Below is a small trained network, with its code and all its weights. Each question gives an input and a class and asks what happens when units are switched off, that is, made to give their printed mean instead of their output.

import numpy as np


def w(rows, s, z=0):
    codes = np.array(rows[::2]) - 128.0
    scale = np.full(codes.shape[1], s)
    scale[-1] = z or s
    return codes * scale


def norm(h):
    return h / np.sqrt((h * h).mean(-1, keepdims=True) + 1e-5)


def f(y):
    return y / 2 * (1 + np.tanh(0.7978845608 * (y + 0.044715 * y**3)))


def log_softmax(a):
    a = a - a.max(-1, keepdims=True)
    return a - np.log(np.exp(a).sum(-1, keepdims=True))


def net(x, mask):
    res = np.array(x, float).reshape(1, 5) / 4 @ E
    u = 0
    for l in range(4):
        y = f(norm(res) @ A[l][:, :-1].T + A[l][:, -1])
        res = res + np.where(mask[u : u + 10], y, B[l][:, -1]) @ B[l][:, :-1]
        u += 10
    return log_softmax(norm(res)[-1] @ U[:, :-1].T + U[:, -1])


A, B = {}, {}
E = w([
[84,255,110,132,119,112],'x0',
[166,143,163,141,75,83],'x1',
[72,96,149,175,94,147],'x2',
[167,160,132,188,176,176],'x3',
[127,130,129,126,128,133],'x4',
],0.0091)
A[0] = w([
[51,120,107,53,254,142,98],'L0N0',
[94,99,121,193,156,93,146],'L0N1',
[195,168,116,46,114,168,85],'L0N2',
[157,138,213,169,72,59,72],'L0N3',
[139,110,107,89,73,122,2],'L0N4',
[103,165,65,161,87,174,181],'L0N5',
[72,190,154,80,132,114,106],'L0N6',
[153,99,176,143,120,100,78],'L0N7',
[132,96,225,109,150,90,52],'L0N8',
[196,150,146,100,69,94,76],'L0N9',
],0.0081,0.002)
B[0] = w([
[148,130,254,77,174,153,253],'L0N0',
[99,178,194,184,90,211,156],'L0N1',
[144,91,94,229,187,4,179],'L0N2',
[103,165,165,32,110,237,249],'L0N3',
[116,98,101,89,153,121,135],'L0N4',
[172,80,175,123,109,149,208],'L0N5',
[134,56,40,145,134,112,228],'L0N6',
[192,109,155,54,76,86,159],'L0N7',
[120,181,97,182,159,178,153],'L0N8',
[138,135,139,87,195,120,208],'L0N9',
],0.0059,0.003)
A[1] = w([
[174,131,100,188,175,175,142],'L1N0',
[59,209,120,177,99,101,117],'L1N1',
[168,27,24,104,128,81,117],'L1N2',
[21,216,133,129,193,107,116],'L1N3',
[81,203,157,125,139,77,88],'L1N4',
[102,175,129,136,63,150,3],'L1N5',
[116,203,4,118,79,145,85],'L1N6',
[72,104,70,177,57,168,87],'L1N7',
[254,160,33,100,47,122,147],'L1N8',
[183,50,135,93,98,192,191],'L1N9',
],0.0075,0.0036)
B[1] = w([
[65,183,97,128,160,114,187],'L1N0',
[208,106,97,117,66,129,187],'L1N1',
[87,127,46,213,162,118,183],'L1N2',
[189,2,108,80,85,179,213],'L1N3',
[229,95,86,150,101,189,166],'L1N4',
[137,108,134,150,92,104,129],'L1N5',
[167,23,93,139,118,70,160],'L1N6',
[84,170,174,193,145,88,155],'L1N7',
[94,64,222,103,209,204,201],'L1N8',
[140,234,1,119,70,164,254],'L1N9',
],0.0065,0.004)
A[2] = w([
[35,102,136,5,131,49,183],'L2N0',
[148,111,79,175,185,44,37],'L2N1',
[185,152,196,144,21,164,224],'L2N2',
[18,194,156,125,56,182,50],'L2N3',
[31,70,82,153,175,204,79],'L2N4',
[126,120,114,2,204,138,204],'L2N5',
[192,190,210,180,182,160,181],'L2N6',
[149,95,87,147,94,213,2],'L2N7',
[136,250,87,46,185,80,165],'L2N8',
[134,47,86,117,162,203,108],'L2N9',
],0.0078,0.0015)
B[2] = w([
[99,254,81,131,174,162,217],'L2N0',
[100,105,180,166,133,149,152],'L2N1',
[136,122,143,100,219,176,234],'L2N2',
[122,20,146,170,173,37,206],'L2N3',
[179,133,172,74,129,152,194],'L2N4',
[136,113,192,178,147,123,253],'L2N5',
[55,181,84,81,133,96,211],'L2N6',
[144,143,102,164,88,93,186],'L2N7',
[166,115,184,186,120,73,198],'L2N8',
[171,203,145,117,51,74,207],'L2N9',
],0.0079,0.0054)
A[3] = w([
[30,148,52,102,139,79,250],'L3N0',
[136,112,137,180,62,167,110],'L3N1',
[175,167,232,48,70,173,127],'L3N2',
[208,103,20,132,87,148,128],'L3N3',
[70,222,2,149,127,129,76],'L3N4',
[136,228,173,186,154,116,246],'L3N5',
[208,117,68,178,76,122,72],'L3N6',
[30,115,180,173,47,190,98],'L3N7',
[78,146,165,153,181,134,188],'L3N8',
[84,45,139,183,166,107,160],'L3N9',
],0.0087,0.002)
B[3] = w([
[127,101,86,195,131,219,167],'L3N0',
[194,129,114,128,134,52,143],'L3N1',
[137,112,170,69,117,195,216],'L3N2',
[163,124,86,110,20,57,195],'L3N3',
[29,89,135,159,104,134,181],'L3N4',
[91,68,81,140,70,148,254],'L3N5',
[150,71,113,88,67,117,173],'L3N6',
[195,227,141,189,255,58,155],'L3N7',
[121,104,137,87,53,115,196],'L3N8',
[154,71,143,112,104,65,172],'L3N9',
],0.0085,0.0068)
U = w([
[225,157,54,90,49,126,105],'0',
[152,137,182,196,239,51,120],'1',
[134,187,202,43,168,227,83],'2',
[3,176,37,159,122,178,68],'3',
[106,69,147,109,95,142,254],'4',
],0.012,0.0052)

Each question gives the input, the list of numbers given to net, and the class t.
The units are the neurons (one row each of A and B). Each row of codes is followed by its name. A weight is (code - 128) times the scale printed after its matrix; where a second scale follows, it is the last column's (A, B and U).
mask holds one flag per neuron, layer by layer. A switched-off neuron (its flag False) gives its mean, the last column of its row in B, instead of its output. The means were averaged over made-up inputs and are rounded, as every weight is.
A unit's drop is (log p(t) with every unit on - log p(t) with that unit switched off) / (log p(t) with every unit on - log p(t) with every unit switched off).
most important unit: the unit with the biggest drop
k most important neurons: the k neurons with the biggest drops, biggest first
top k neurons in layer l: the k neurons of layer l with the biggest drops, biggest first
input [6,7,-6,2,8], class 4: top neuron in layer 0 => [L0N0]
input [4,-3,-5,4,-6], class 4: 3 most important neurons => [L3N5; L3N7; L2N2]
input [1,4,8,4,5], class 1: 2 most important neurons => [L3N7; L2N3]
input [-6,-6,-5,-4,-1], class 0: 2 most important neurons => [L1N9; L1N8]
input [-2,8,-3,-8,-7], class 2: top 2 neurons in layer 1 => [L1N8; L1N0]
input [6,-8,3,8,-4], class 2: 3 most important neurons => [L2N4; L1N3; L1N9]
input [-4,4,5,0,0], class 1: 3 most important neurons => [L2N3; L1N3; L0N1]
input [-5,-4,1,7,3], class 3: 2 most important neurons => [L1N3; L1N0]
input [7,-8,-1,-8,2], class 2: top 3 neurons in layer 1 => [L1N3; L1N9; L1N4]
input [4,0,-4,-4,7], class 4: top 4 neurons in layer 0 => [L0N2; L0N6; L0N3; L0N1]
input [-6,-4,-1,7,-4], class 3: 4 most important neurons => [L1N3; L1N0; L3N4; L2N6]
input [-5,7,3,-8,-6], class 3: 3 most important neurons => [L2N0; L0N0; L1N9]
input [-8,8,8,1,4], class 0: 2 most important neurons => [L1N9; L0N7]
input [-2,2,-6,-7,-7], class 3: most important unit => L2N0
input [-7,-6,-7,-3,2], class 0: 2 most important neurons => [L1N9; L2N9]
input [-5,-7,-8,-6,-6], class 1: top 3 neurons in layer 1 => [L1N2; L1N8; L1N3]
input [4,-3,2,-7,-1], class 3: 2 most important neurons => [L2N0; L0N6]
input [-8,7,-2,1,-5], class 0: 2 most important neurons => [L1N9; L0N0]
input [1,-8,6,-8,4], class 2: top 2 neurons in layer 2 => [L2N4; L2N0]
input [-2,7,-7,-6,1], class 1: 3 most important neurons => [L0N2; L0N9; L2N8]
input [3,-5,4,1,-1], class 2: most important unit => L2N4
input [7,5,7,-6,-1], class 0: top 3 neurons in layer 2 => [L2N5; L2N1; L2N8]
input [-1,-2,4,-6,-1], class 3: top 3 neurons in layer 2 => [L2N0; L2N5; L2N8]
input [-3,-5,-4,-5,4], class 2: top 2 neurons in layer 3 => [L3N3; L3N4]
input [-6,-5,-3,8,-1], class 3: top 2 neurons in layer 1 => [L1N3; L1N0]
input [2,1,-2,1,-5], class 4: top 2 neurons in layer 2 => [L2N1; L2N3]
